Each row is followed by its band, which names the range that a hidden value of the row falls in. A new part has a new value, new ranges and new names.
[ -20   53   36   67  -27   99   79   36  374   30  -49 -175 -138  -26
 -104   84  -10   -6   40   26   27  180   18  -22 -181   13   47  390
   62   20  128  102  -84   96  -78   33  -85   -3   91  251   48    2
   72   14  -25   71 -111  330 -217  -62  -47  -78  199   31  304  105
   85   72   -1  -40  -30   22 -199] | S
[ -15  -86  121  -16  167 -121  -65  -41 -137   31 -194  171 -199  188
  -33   54  -38  -31   77  120 -250 -236  190  -86   32 -100 -111  -68
  197 -160  148    0   81  -49  139  -59   40  -30 -268   12  -45   31
   52  -46  -60 -187  -84 -295   24  -71   90  198 -135 -123  -85   28
  111  -50  298 -209   54  218 -154] | K
[-204  114  121 -293  -75  226 -112 -296  146   21  -96  140  -20  161
   47  161   18    4   49 -165  -39  -75  -62 -317 -100   88   92   29
  150  -13  -18   26  -82 -103   77   72  -55  -92 -236   89 -121   86
   60  218  150  227   13   36  155 -149  -59  -69 -273  117 -133   99
  195  -83  207 -109  101    0 -129] | T
[-226 -329  107 -237 -128   -8  271  159   21  114    7  101 -230 -323
   13 -104 -290   26   61  -39  153  -34   76  201 -169 -252 -141  255
   68  174  104   91 -258 -346    4  451  -96 -135 -108   67   24  -19
  132   82 -211  -58  -61  -60 -295  130 -407 -167  285  132   88  -51
  388  112  -37   14 -208  241   15] | K
[ -71 -101 -161  108  167   70  -50  158  154  305   39   48 -124  -21
  -76  159  124  173   63  -91   84   68  173   30  -34  269  106   34
   93  -76   43  -94  -18   73   27  196   36 -133   -1  356  -90  -35
   74   81 -156  -93 -364   45 -351  -21  -59   35  246   83  241  -14
 -149   83  -12  116   52  -47  -69] | L
[   5 -149   58 -112   45 -176  -61 -420  258  150  104 -195 -137  -61
   75   21   -5  -29  118   23  200  -41  -22 -254  -74  146  275  262
   -1   89  -11 -258  -28  -25   74  249 -303  -88 -211   91   -7  105
  119   48  -26  105  232   72    8  -57  -85 -110  168  226  108  -11
  361  -99  116    5  -99   -9 -420] | K
[-179  -61  -67   34   29  -50  289 -147   34  -69   37  136 -249  -49
  100 -215 -210   41 -125   85 -133   19  199  -17 -106  -61 -318 -173
  -87   86  -20   87   -2  -82   27   94 -167   76   32 -114   57   80
 -116   47   87 -312  -42 -101  -26  -45  -65  111  366 -106  -13  -91
  241  -68  267   41  105  384   82] | Y
[-155  -23  151  -88  -13  141  -36  125  241  -52  -44 -116  -73  423
 -187  150  119  -21  145  198 -188  -22  112  101  -12  -89 -154  133
  219 -100   57  397   -1  -66 -338   16  -60 -232 -158  274 -184   38
  213  -58 -106  242 -215  231   20   83   24  136  199  163  158  133
  102 -126   40 -103  335   79 -211] | L
[ -59 -165 -155 -171 -110 -165   29 -179  177  145 -130   36 -381   18
   54   -6  -14   -6  -37  119    6  148  360 -289 -248  -46 -230  -69
  112   -5   86 -140  -52    8   90  119  145 -223 -261 -106 -128  -24
   -5 -140  140 -150    6  212  151  -28 -129  125  242 -102  124  -14
  132 -136  328 -276   92  182  170] | L
[ -61 -109   53  -30  -13  -20  103 -127   44   27  -82  137 -123  126
   15  -21  109   99   21   98  -56 -182   39 -127  -52  153  -59 -100
  109 -163  118  -67  133   51   43   24 -140  -33 -139  306   32  171
 -100  232    9  145 -167 -143 -103  -94  -97  -21  -51   56   26  -44
   34  -90  244   79   75  -97   47] | S
[  31   19   35   55   88  110  -22   64   27  -51 -176  119 -313  152
  102  171   32  116  215   41 -178 -153  -29  220  242   26  -68   43
  429 -287  -46  228  215    6 -272 -106   85 -126 -353  109  -84   54
  226   59  -55 -142 -291 -223   43 -221  168  112 -163 -173  -30  -14
  -62  162  371 -290 -145  -18  -55] | S
[ 331 -200   29  244   85   94  -21    5  164  -90   63  -58 -254  134
  -94  142   36  -91  -32 -125  -91  -62   67  207 -207  -82   35   83
   13 -329   80  195  -35 -259 -255  -55  145    2 -125  178   21   37
  134   25 -201  -36 -195  -92   66  -69    0  105   21  -11  109   86
 -271  -69  292 -139  -49 -102  116] | T
[ 155  -93   97 -155  -64  146  136   81  213   80 -151 -168 -294  -88
 -106   82  224   75  148  -32   91 -235  285   42  -79  -26   -9   78
  142 -102  135 -139  -43  107  -76  -39  155  -54 -104 -104  -26 -348
   95 -212 -156   16  295  137 -117   53  -46   81  148   -5  117   32
  143 -134  123  -58 -158  186  174] | C
[ -18   84 -167  -23   29  -73  162  -83  140  141  -87  -32 -180 -121
   88  -86   10   25  -84  137   24   17  -37  -62  -18 -150   14  181
 -247  111  305 -174   23  -14 -221  152    9  -25  -94 -308  -89  -28
 -115 -305   41  -81  185  408   89  -45  140  214  300   62  151  -14
  198  -29   57 -289  168  290 -170] | C
[ 234 -192   61 -282   46 -116 -182 -136 -111  102  232   17   11 -118
  -96  117 -177 -106   26  -37   19   41   70  -81  152 -197  -36  297
 -112   37  228 -107 -133 -308  -98  117 -106   -7   26 -142  233  -95
   48  -23 -156   17  264 -123 -132  173 -105  -39   34   93   34  357
  129   88  -40   42   13  110  -54] | C
[ -97 -174   52   33   83 -152  235   28  -83  -17  -33   88 -239 -137
  -23  -78  -72 -101  159  120   94 -183  122  -60   15  -68 -145  -71
  254  -69  142 -231  -12  -88   74  -55   66  -21 -126 -138  105 -101
  -77   -8 -168 -109   67 -169  115   91  -37  112    9   25   12  -58
   24   33  146  -72 -158  115  159] | M
[  60  128  222   -3    6  134   -8    0 -124  217  -92   31  293  -50
  131   44   39  182    2  -73  -63  -93 -266 -117   50   47  109  225
  136 -163   93  195  -41   29  120 -101   10   11  -80  371 -110  266
  -12   50  218  236 -178  138 -184  -99   91   84  -98   45   43   61
   60 -197 -133 -127   28 -185 -203] | M
[ -39  -53   18  -75   -3  160  293 -119   53  348 -135   18 -107 -190
   88  -64   11  161  206  -22  411 -154 -144   76  124  107  209  215
  109  170  -14 -139  -78  -14  -34   86 -162 -126  -31  -28  -92 -252
   32  -32 -146   48  252   77   -9   86  -54  -67  -66   97   25   56
    6 -148 -151  194 -300  -56   41] | L
[ 101 -183  -50  -90   61  368   70 -168  -28  188  277   64 -135  -70
  111  145 -129  240  -99 -405 -292  -73   90  159  -62   43  139   35
   -5 -120  -50  134 -328 -323  -82  259  -54  -96  -59  267  -18  -11
  404  -65   94 -140 -162  -74   75 -113 -159  -38  -69   49 -157  168
   14  -89  196   11   40  -72  201] | M
[ 105  -42   75 -352  -23  219   15 -111  158   73 -254   27 -195   33
   59   75   65  172   55   52  -30 -107  -16   45  -28 -165  -24  279
  101 -115  146  101 -120   52 -146   20   -4  -68 -188 -110 -145 -109
  121 -202  233  -70  127  173  -36 -145  -48  -22  131    0   -3  216
  277 -227  144 -123 -169  174   93] | U
[ 207    4   70 -226 -233   72  -47  265  -16   48  -81  229  111   49
   -8   27  -55  114 -113   72 -103  163 -183  -73  225 -209 -199  384
   14  120  111  274  -25  -33 -177 -121 -142   -1    7 -181  -84  -27
   44  -37  135  -45  -10  219 -164   44  -98  -31   45 -130  -58  358
  102 -158  -34 -232 -151   75  128] | U
[  89  106  -51   -5  185  165 -136  -91   21  137 -128  212  -21  -26
   52   99   -1  131  132   23 -148  -97  -40  -88  295  236  208    9
  152 -228  -88 -169  204   99   39 -150   -7  -17 -172  -54   11   -4
  175   87   68 -109  -94  -67 -111 -277  217   44 -315  -18   49  157
 -121   35  180 -303 -153 -147 -173] | S
[  52  -43   14   49   83  131   69  204  -87  228 -182   24    5  -96
  -44  158  -25  187  -27 -121 -211  -46  255  165  -47  200  117  -62
  164 -136  104 -104  -93   81  288  -59  148   34 -141  336 -156  -95
  308 -220  101 -155 -246   55  -55  -82   11  196   13  -59   38   33
 -145    9   -1 -130  -27 -129  -15] | G
[ 253 -136  -50   78  200 -130  -11  -66  -65  108  345  -58   24  191
 -132  148  -65  -49  -73 -111  -51   29   87  108  179  -13   44  -42
 -227   21 -198   95   24 -396 -226   42 -119  -24   59   25  101  -77
   47   50 -121  -15   32   18  108  120   85   52  182   39  -27  323
 -168 -132  -21   46  249  -30  -50] | T
[-103 -110   45 -142 -157 -122   56  102  -68  -68  171  344  -84   78
  171  -66   57   45 -168   52 -284  -41  -87 -342  188  -93  -83   46
   50   -5   97   61  -34  -97 -120    3 -209 -254 -131 -199  -77   81
  174  167  144   75 -165  -26  317   74    8  105  -71   78 -157   60
   17 -151  234 -288   -7   76   96] | G
[-132  237  -54  115   37   19  114  124 -111   68   75  187   47  -76
  159   65  -37   91 -165 -224  118   71 -276   78  266  -75  188  204
 -159  184  218  112  -74 -310 -254   74   23    4  -19   15 -118   14
  -36  136  -19  164 -152   91  168  107  206  186  -95   95 -137   36
 -156  189 -156 -123   39   48 -149] | L
[ 232  -50   51 -240 -109  358   53   93   38   28   41   29  129 -194
 -172   26  -80   52  214  -89  -82   -2  188   78   60  155   11  -30
   36 -184   70 -187  -64   95    0 -136   21   66    5   53  100 -168
   -2  -51 -128   36  151  247 -269  -85 -222  -48 -125  272  -24  189
 -186  188    4   16   25 -155  213] | G
[ -25  261  174 -339  -61   52    9  -97  206  -35 -211 -175   83  203
  -33  166   69  -59   76  113   30  -54 -145  -31  -78  -51  -94  240
  244   59    7  177   84  113    4  -74  -25   57 -132   44  -96  -49
  -42   68  166  112  101  252  102 -128    8  -75    9  -62  -16  108
  299  -72   99 -126   39   41 -241] | G
[-278  -40   12 -216   31  -21  144  -99  -95   91  150  -32 -222  -82
    8  -27  -58  -33  139 -188  112 -149  136  -11   69  -73 -140 -138
  188   43  132 -102  -83 -330  -80  125   18 -102 -105   40   62 -128
   -2  100 -184  167  153  -48  189  201 -147   66   -6  179  -26  -73
  141  185   10   29   84   72  131] | X
[-106   98   44  -60  -45  159  239 -107   69   46  -40   78 -324  -49
   71  -53  -63  100  217 -234   16 -185   65   37  119  131  109 -119
   92   23  -99   -6  -24   25  -54  -36 -164    2  -80  160   14 -157
   14   94    6   81  113   25  218  -40  -32 -145  -89   44  -68  -84
  -47  221   81   22  -83  -15   27] | M
[ 247  -96  -96   61   55    8   26  -18  161  124  191   53 -132   -6
  -68  -78   61 -173  135   58  162   -1 -149  115  112  -62   88  233
  -14 -107   33  101   31 -175 -355   32 -122  -71   43 -117   71 -147
    8  129 -242   95  -54   44  156  101   40 -138   21  144  364   71
 -258   73  -42 -193  -36 -130  -93] | G
[-280  162  166   -7   -1  260   47   24 -157   90 -149  121    4 -127
  154  -42 -347  180    2 -212 -167  -16   44   70  -16  183  -73  -96
  170  -92    4  189   13  -46  233 -139  -21   14  -38  434  -48  118
  282  156   53  -61 -179 -139 -140  -25 -153  148 -144  -29  -49  -83
 -134  145   26   54 -179 -198  -16] | U
[  19 -151   -9 -289   54  -37  184  -37  -49  211  -45   67 -325  -49
  -20 -144   -1   62  104  133  -90 -186  147   18   30 -342  -88  211
  156   46  309  -98 -222 -112  -41  125 -113 -108 -101 -184  -16 -254
   30 -292    1 -146  167  103  115   70 -112  -29   26   74   39  121
  307  -40   30 -217  -66  301   85] | U
[  66   31   73  -44   54  192  -57   43  -11   41  185  117   51  -82
   34  -49 -125  113  134 -180 -195 -178  -93  -90  187  154   90   45
  -36  -76  -47   90 -100  142   25    7 -174  177   21  202   33   51
   79   12  123 -114  -44    7  -81  -54 -120 -184  122   95  -67   -3
   88   22   11  -49  -84  -70  -97] | C
[ -95 -206  -63  -61   96  101   11  -56 -142   53    8  108 -122 -359
  190  -11 -501   67 -113 -327 -129  270  143  176  -97  -43  -72  141
 -162  -80    5  167 -147 -263  145  253   77   82  -63   75   23   76
  343   63   62 -421 -155   -7 -245  -81 -228   92  260  -73  -10   82
  143  105  218 -135 -129   78    1] | T
[  97 -107   96  -50   58  103   -2 -126  166  -30  -15 -138   33  -29
 -132  -20  -85 -133  164   32   36   49  262  -51  -90  110  -70  161
  170 -129   84   -2  -47  146  250  -52   75  208   17  129   52 -145
  132   37 -161 -111  105   32 -222   47 -173    3  -31    1   98   55
  165 -108  218  -82  -21    0  -59] | S
[  56 -253   -5 -152  -23  -94  158 -143  314   26   30  147 -390  -11
  -30  -77  203 -121  151   42  407 -122   70  112  -40   26    0  -33
  125 -158    0  -69   94 -128 -202   45 -194 -227   21  -48   96 -189
  -91  523 -371  313   16 -343   25  120  -46 -151   18  183  329  -88
 -257  130  142  288 -181   -9  166] | S
[ -23   65   47 -148   34  -52  223  -83  -25  167    7  -33  142   11
   39  -17   16 -104   47  250  115  -92  -97   69 -153    2   43  111
  256  105   46 -103  -29  -63  129   70  -78 -129 -133  -69 -132 -115
  -49   19  -82  -71  -36   75  299  -16  -16   77 -126  168  -24  -47
  -51  -38   17  -76   52  -29 -210] | X
[  44  102   20  -77   77   66  122   16   81  150  -99    2  -95  129
  -88   49   45  141  159   -1    5   25  137 -100   62  -37  -36  165
  158   51  202   -2 -198  241   76  -99   -6   92   42  218 -105 -138
 -223 -228  121  -86   57  309  -80  -12  -43  -25   68  -13 -107  138
   95   15  -29   33  147  199   52] | U
[  58 -192   43 -135  168  -32   89  -78 -110  182 -294  -35 -173 -139
  -14   77   15  140  209  259 -256  -72  292  -82 -118   -1   40  214
  219 -174  298 -342  -73  334  281   58  -52  -71 -229   31   15  -57
    8 -407  126 -384  -15  171 -238 -281   30  152  142   29   45  172
  281   -4  211  -83   41  253 -195] | U
[  -4  -54   37 -166  -95    2   28    6 -106  156  167  107    8  -22
  -88  -33 -125  -63   46   52   60  -25    7  -74   89  -81 -199   71
   55  173   76  129 -173 -200 -105   53 -158  -87   60  -17   89 -115
  -58    9  -12   33  -26 -137  127  234 -133  -91  112   40   64  144
  -50   21 -206  164  -15   43   71] | Y
[  -6  -73  -44 -302  -63 -243   96  157  -48   92   18  322  -64  262
  -53   89   30  -81 -175  306   -2  -67    3  -52  -19 -335 -226   22
  -54  231  122   41  -61 -304 -209  223    7 -278 -191 -389 -183 -108
 -194  -48   -7 -105  -88   -7  297  118  -28   69  132   19 -170  146
    1 -118   69 -173  248  375   35] | U
[ 238 -145  172 -123  -90  271 -178  -28 -122  -69  215  -70    6 -116
  -21   27 -144   26  119 -401 -279 -186  100  -67  129   51    6   26
  -66 -197  -27  225 -165  -91  -46  -36    7  130  -97  184  124  -46
  287   -9   17    2   77  -69  -23   32 -179  -52  -17   58 -179  147
   77  -81  139  -43 -191 -153  124] | K
[ 203 -104   25 -243  -39  -35   18  -19  -18  168  131  137 -128  182
  -20   59  179  116   -2  -34  -93 -352    5  -95  -51   37  -39 -180
  -12  -85  -51  -20   26  -35  -82   99 -132 -143 -116  144    5  -12
 -187  138   41   27  -46 -105   87  -61 -182 -190   66   57 -118   13
  -85 -123  152  115   70  -55  179] | L
[ -69  -22   62  203  252  -31  -63  196 -204  364 -271   40  -67   62
  -26  305 -105  243   87   42 -108   43  112  122  127  165  -28   53
  340 -176   10   21  160  -25  112 -119  122 -135 -163  443  -77  131
  237 -165   27 -184 -311  -59 -325  -65   97  241   98 -243  206  162
 -142   24  -80  -90   40 -136 -174] | C
[-161  110  299 -247 -260  -25    8  208  -41  100 -302 -251   45 -107
  -14  208    2   42  126   -5   70  -88   10  128  -68   80 -147   89
  340   75   49   88  213  -25   35  -38   -9 -185 -286  279  -64   45
  154   86 -146  286   -6   35 -183   13  -46  184  109  -17  117  -71
  145  213 -103   96 -137 -100 -275] | K
[ -46 -139   55 -251 -164 -108  228   -6  117  -14  204  186 -201  187
   82  -99  225   43 -143  -67  -88 -324 -242  -30    5 -245 -114   36
   63   70   78  245  -98 -274 -239  222 -331  -94  -52   91  -26   84
  -60  322   66  368 -141 -126  333   86  -83 -226   61   60  -24  -60
  299 -180  143  -38   52   73  156] | X
[  43 -141  -53  -94  190  -72   28  -80  -23   57  275  216  -12   11
   69   57   42   -4 -152    6  -96  -32   51 -143  109    3  131   66
    8  -68   54 -158 -126 -178   30   86  -63 -139   -6 -223   -4 -118
  192  153   14 -148  -85 -160  185   32   39   91 -114  138 -119  145
  -91 -144  196 -125    4   94   23] | Y
[-119  234  225 -229 -114  290   58 -138   23  138 -160 -106   -9 -210
  159 -110 -164  222  291 -180   77 -172 -135  -73  202   68  113  267
   19  119   40  182 -142  225    3   15 -156  127  -96  240  -86  -23
   49 -171  226  121  277  255 -124  -12  -70 -137  135   91  -70  -32
  398   24 -190   33 -218   47 -255] | T
[  88 -282   20  313  145  114   32   54   -8  151  -27 -142  -32   18
 -114  200 -119   96  135 -201  155   37  -16  313   85  156   88  148
   84  -81   25  154 -102 -212 -125   36   20   99 -103  509  -70   86
  235 -132 -173   20 -164  -30 -149   98  -55  110  232  -11   76  168
  -84 -131 -100  208  -75 -259   37] | L
[ 128  -60 -127  -76  183 -154 -141 -298  -61   80  201   32 -119    3
  176  112  -64   70 -140   37 -165  239  408   22  106    4   91   44
  -55  -89   31  -69    1 -240  -19  179   53 -195 -238 -101  -72  -14
  239   -7    7 -228 -127  -95   10  -73  209  360   25   77  -66  130
   -4   96  319 -258  229  254 -285] | G
[  54   81   78  -98    2  122  -60   37   74  176   53   35 -126   50
    2   58 -104  150   50  -45 -110 -241 -208 -103   17  -63 -135  116
  144   -9  110   84  -81  -25 -141  -13  -73   46  -54  180   -1  151
   -3 -200  143  -95   61    5  -45  -42 -218 -162  165  -84   25    5
  185  -49  -23  -81 -116  -20   76] | C
[  88  258  169   86    4  246 -111  -79 -133   56 -405   56  -38   59
  158  141 -112  240    6 -215  -50  125 -128  -20  161   37  103  211
   48  -58   43  243    0   15  -64 -338   17  159 -285   49 -280  125
   87 -272  427 -172   89  239   17 -208  108  211   66 -156 -167  193
   56  -94  -32 -273 -149   64 -179] | S
[ -56  -55  184 -345 -177 -196   17   72   97   70   82   42  -37 -218
   12  -50 -150 -159  -27   88  187  197  -77  -80  -55 -244  -93  479
   81  208  -87  157    7 -301    0  209 -257 -111    7 -229  134  -50
  105  352  -39   89   75  106 -217  131 -228 -299  243   44  378  124
  400   96 -126 -335 -180  173 -372] | K
[  33 -169   98 -285 -137 -101  -47   12   23  314  121  258   71  126
   63  184  101  191 -238   93 -136 -105 -196 -395  -57   54    3  215
  113  133   45  -84  -98  -46  107  175 -349 -305  -26   99  -52  147
  150  115  205   48 -134 -139  -26   -4 -212 -169   -4  -49  -44  207
  123 -338   48  100  -49  -61   37] | K
[  50  -61  126 -102 -104   25  227 -160   83 -108  -64  -97    5  -58
   20  -88   74 -115  -46  210    1  -79  190  212 -267   53   54  115
  115  -56  276  -79   16  -29  125   84 -105   41 -167   85  -38 -103
  132  112 -191   74  -46 -117  104    1  -62  158 -128  204   74 -139
   48   46  241  -44   29   13 -225] | S
[-103   -1    6 -162   80  -24   73   30 -256  -10  -45  292  -75  -25
   39  -62 -207   36  -61  115 -168 -142   44  -19  194 -176 -256 -140
   23   -1  217 -110   34 -232  -63  -86    5   -3 -117 -310   28  -24
  -31 -100    3 -206   95 -194   91   46    0  250  -47    1 -194  115
   31   27  113 -111  -12  224  179] | U
[ 111  -93  -14 -165  198  -64  -35 -189    1  154  -28   93  -83   69
  -64   47   28  -48  -19   96   51    3  -17 -136  -53 -285  -57  289
   -3  -90  468 -104 -220 -120  -47   18   16   14   32  -99    8  -32
 -197 -167   41  -25  114   48    4   47    3   84   40   86   74  249
  102  -97    8   -2  160  239   49] | X
[  89 -153   30 -199  -82  -38 -159    4 -262  171  188  238  198  129
  -64  238  104   30 -323 -207 -322 -149 -189 -395 -254   40 -125  -79
   90   61   15  -49 -131 -291  248  153 -199   33 -134   71   47  251
 -111  185  337 -135 -308 -194  133 -182 -284 -172   13  -99 -186  206
  212 -286  125  -26  104  -83  119] | Y
[ 244 -242 -144 -118  166   96   69  -29  219   46  -24  -43 -156   34
 -282   68  -34 -143  113  131  272   63  252  204  -23   30  -28  146
  -40  -44  144 -216  -57  -20  -96  -16   76   80   97 -237   63 -499
   77  -95 -305 -290  233   36  -56  136 -219  -40   79   77   79  294
 -225  -89  112  152 -169   10  288] | S
[ 249  121  100  107  116  -94   42  111 -104   30  305   34  174   99
  -96   72   13  -66  -75 -107  -61 -111 -135  -65   93   17   33 -197
    6  -94 -288   29   82 -309  -74 -271  -24   26   30  -20  109   76
 -205  223   64   72  -37   76  172  -42   69  -21    0   96  -43  129
 -318  -53 -115 -178   78 -168    8] | S
[ 263 -380   18 -171    1  -32  -22  -82   69  294   45 -150 -155   81
 -108  180  151   75  -89 -111 -140 -261  294  -59 -277  -42   65   31
  -60 -142  259 -128 -249 -114   80  290  170 -132 -241  268 -127  -60
  223 -318   -8   21   35   49   45   43 -221   63  137   30  -14   55
  155 -363  190  -58  172   -5  132] | Y
[ -73 -148  100  -93  121 -247   94  204 -146  206  165 -113  -54   16
 -191  -71  -83  -63  120  230  -77 -288   52   95  -60 -147 -166  -28
  308   35    0  -29  -13 -299   67  111 -116 -157 -117  236  139    1
    3   32 -162  -16 -209  -86   -4  106 -200  -95  131  163  160    0
   95   34 -179  -68 -134 -114 -107] | K
[ 135 -115   92 -276 -198  241   36   -4    9  158 -100  110  191 -110
 -122  134   19  107  -51  -68   21  -24   71 -206  -40   21   39  227
 -105  109  320 -173 -283   34  129   81   14   99   -4   18  -38 -123
   -7 -223   92  133  210  181 -184   82 -182  -19  -43   60 -101  311
  191 -251  -73   81   76   60  176] | C
[ 331 -222   -5   73  202  167   67  -13  -73 -129  122  146  -26   20
 -148   54  130  -97  -29 -134  -31  -89  289  118   61   13  149   63
 -165 -246  236  -57 -165  -74    7  -57  141  220  106 -127   93 -412
   63   68 -217 -162    0 -212   21  128   45  120 -173   90 -131  254
 -265 -151  239   39    8  104  220] | M
[  53  -15 -191   59   78  -76   81  223 -106  232  244  225  -84  113
 -165  201 -174  145  -21 -115 -140  -54   75   14  276   16 -142 -173
   72  229 -124  -14 -128 -245  -62  106   20   62   25  232   98  -31
 -110 -102   76 -154 -229  -62   70   61  -51 -181   64 -234 -150  220
  -71  111  -93  -45  150  -17  241] | L
[  61   21  -75   74  327    0 -143 -218 -219  102  259   -7 -117  195
   89  179   -1  126  -59 -337  -30 -286    6   39  327  158   83 -307
 -167  -80  -95   12   74 -322 -247  -23   38   13 -115   43  -22  -67
  120   14  -11 -119  106 -326  319   98  141  242   82   -9 -322   88
 -195 -152  120  209   19  -59  112] | L
[ 183   64  -32 -237   17   50   34 -131   25  -26   69  217   71  139
  129  -81  148  116 -153   57 -161 -121   67  -31  153   60  -49 -125
   14 -169   42   69   50   87   43 -114  -31   39  -34  -43 -102  -76
   11  215  181    3 -101 -130  137  -65   82   91 -170   21 -178   29
  -95 -185  289  -93   33    1  163] | S
[  73   29   19 -149 -260  473   -9  181  221  123  -17  346  -58  143
 -155   94  131  155   39 -289  -48 -174 -115 -168  148  190   15 -143
   90   27 -124   29  -69  -53 -188 -161 -150   -6  -24  -45 -136 -120
   94   68   38  189   82   66   65  -12 -223 -235 -193   22  -52  142
 -136 -140  -26  -81  -94 -145  382] | S
[ 268  -97   -2  -47  158   34  -89   12 -116  191  109  214 -110   64
 -126  119    9   11   48 -228  -63 -106  102 -136  185  -89   39  -29
   55 -150   33  -26 -184 -192    7 -162   98   -3   31  -29   73 -181
  -41    1   33  -39   24 -111   91   53   24  -53 -193  -55  -65  289
 -240  -56  -17  -92  -31    3  255] | S
[  65   41   76 -164  -68   -2  -74 -140   51   12  -60   40   11   95
   38  161   49  -69  -16   23    8   55 -178 -175   71   40    4  316
   80  -55  141   58  130   -4  -98  -28  -95   11  -78  -10   49   -1
  103  168   80  118   44   55   94  -12  -29  -80 -121  -87   97  191
   78  -58  169 -190   32 -124 -143] | K
[ -10  -71  173   32  -59  -18  161  255 -260  121  -77    2   12 -219
 -111   45   21   84  225   45  -50 -208   86  -61  182  114   40  -69
  195   41   55 -292   35   25   59 -193 -150 -138 -114    4  123 -106
  -58 -115 -157   65   72   19  -78   36   87  188    2  153  -34  133
 -129  118 -199  162 -178  -35  -10] | L
[ -76  111  149 -147  -35  -32   61  -23 -143  234 -115  -35   96 -127
  115  125 -137  139  121  -35   57  -31 -105  155   59  199   58  -23
   86   47 -139   24  155  -30   25   31 -226 -143 -176  295  -45  163
  -12   97   70  107  -71   11  -89 -122   36   38  212   88   74  -31
  -59  259 -188  210   51 -123 -369] | G
[-118  -32  -12  -31 -118  -76  -38  347 -204  193  -34   47  195   62
  -60  190  118   77 -130   98   -1   18  -88 -110  148  132 -151  -52
  172  111    3  -60  179 -221 -111  -36   50 -220 -244  -86 -157   15
  157  -47   24   55 -201  145   94  130  -15  283  158   12   24  155
  -83 -222 -145 -183  -22 -196   47] | M
[ 159 -135   20 -376   78   -5 -194 -131   73  372  143  147  -45  170
   25  278  -56   78 -140  -98 -141  186    9 -214 -246  -53  -67  110
  232 -145 -224   44 -128 -237  113   44 -102 -325  -49   15 -101  102
  177   90  289 -200  -66  141   14 -162 -298 -186  118  -52  143  295
  -27 -191  108 -214  167  -49   67] | C
[ 147  150   90   33  228  119  -94 -232 -193   82   12   22  314   50
   88  149   13  151    6 -179 -208 -172 -160 -197  234  207  423  189
 -145    6  -44  -30  -70   94  231   62  -73  295 -196  151  -77   84
   21  -58  349 -145  -29  122   13 -274  192  -14 -174   37 -384  218
  290 -260   92 -214   83  -16 -467] | Y
[  57  143  149 -199  -46  188 -181  -85  -48  128 -113   53   11  -14
  107   50  -63  115   68 -225 -183 -206  -53    5   27   52   83   44
  125  -84  -52  198   26  -60  117   44  -25   74 -284  225 -121  102
  168   79  119   18  -77  -79  -59 -185  -30  -48 -137  -32  -53  -50
  230   41  114 -270 -110  -57 -287] | T
[-162 -116   33 -231  -25  -22  186  -25   77   88  -67  -93 -160   56
 -138 -106  -47 -104   62  109   71 -122  275   49 -249 -112 -350 -218
  200  -59  152  -32  -65 -167   60   13  131  -37 -108   64  -69 -104
  -33 -100  -71   71  107  108  143  177 -266   98  233  101  174 -106
  126 -105   33  -63  157   58  234] | T
[ 135   78  119 -118  -27  168  -85  208 -252  106   -5   11  196   60
  -57  168   51  120  -54 -120 -173 -178   -9   74  133  -36  -38  -10
  227 -120  185  110 -137 -219  -27 -135  268   59 -275  176 -167  -14
  160 -209  197   55 -153   50  166   40  -59  165 -140   39 -183  115
  -39 -113 -113 -322  -21 -178  119] | Y
[  -6    2   75 -235 -109    9  112 -119  -55  241   40 -273   26  -67
   15   59  217   19  291   51  160 -213  138  -23  138  215  125    9
  310  106 -141 -149   86   14   10  114  -57 -240 -297   10  -67 -297
  137  -25 -151  192  150  136  219   81   64   70  -85  173    4  -12
  126  -60  -23  -44  -32 -125 -221] | M
[  45   35   55 -114  115  -37   38 -134  -90  -12  -13  116  124 -110
  -49  -19  -23 -217   55   72  193  -76  -11  -12   85   96  136  -58
 -136   22  -20 -237  124 -121   46 -115 -138   24   10 -408   89 -246
 -102  229 -180    5  229 -134  171   63  164  130  -51  216   41  132
 -235   38  -41  113  -51   49 -202] | L
[ 123   69  -27  102  140  -66   31 -202   75  104    8  -90   46 -111
  210   20   28   39   22  -28  132    5  -61   78  126  193  285  180
   19  -49  -39  -42  127   54   77   48   -7   28 -141   72 -105  -14
  153  138  -82  -25  -42  -11   27  -91  255  191  -75   28   11  -68
  -28  -27  183 -128 -115  -89 -358] | X
[  91   40   -4 -294   30   33   39 -220 -120  -75  -12  222   25  -47
  225  -38  -63  -28 -168  225 -161   76  118  148   61  -53 -254  -82
  130 -227  107   42  175 -107  -53 -161  -23 -148  -64 -409   -8  -72
  144  191   12 -194  -33 -347  144  -72  168  385 -138  -21   -7   59
 -206   55  357  -52   52  163   74] | S
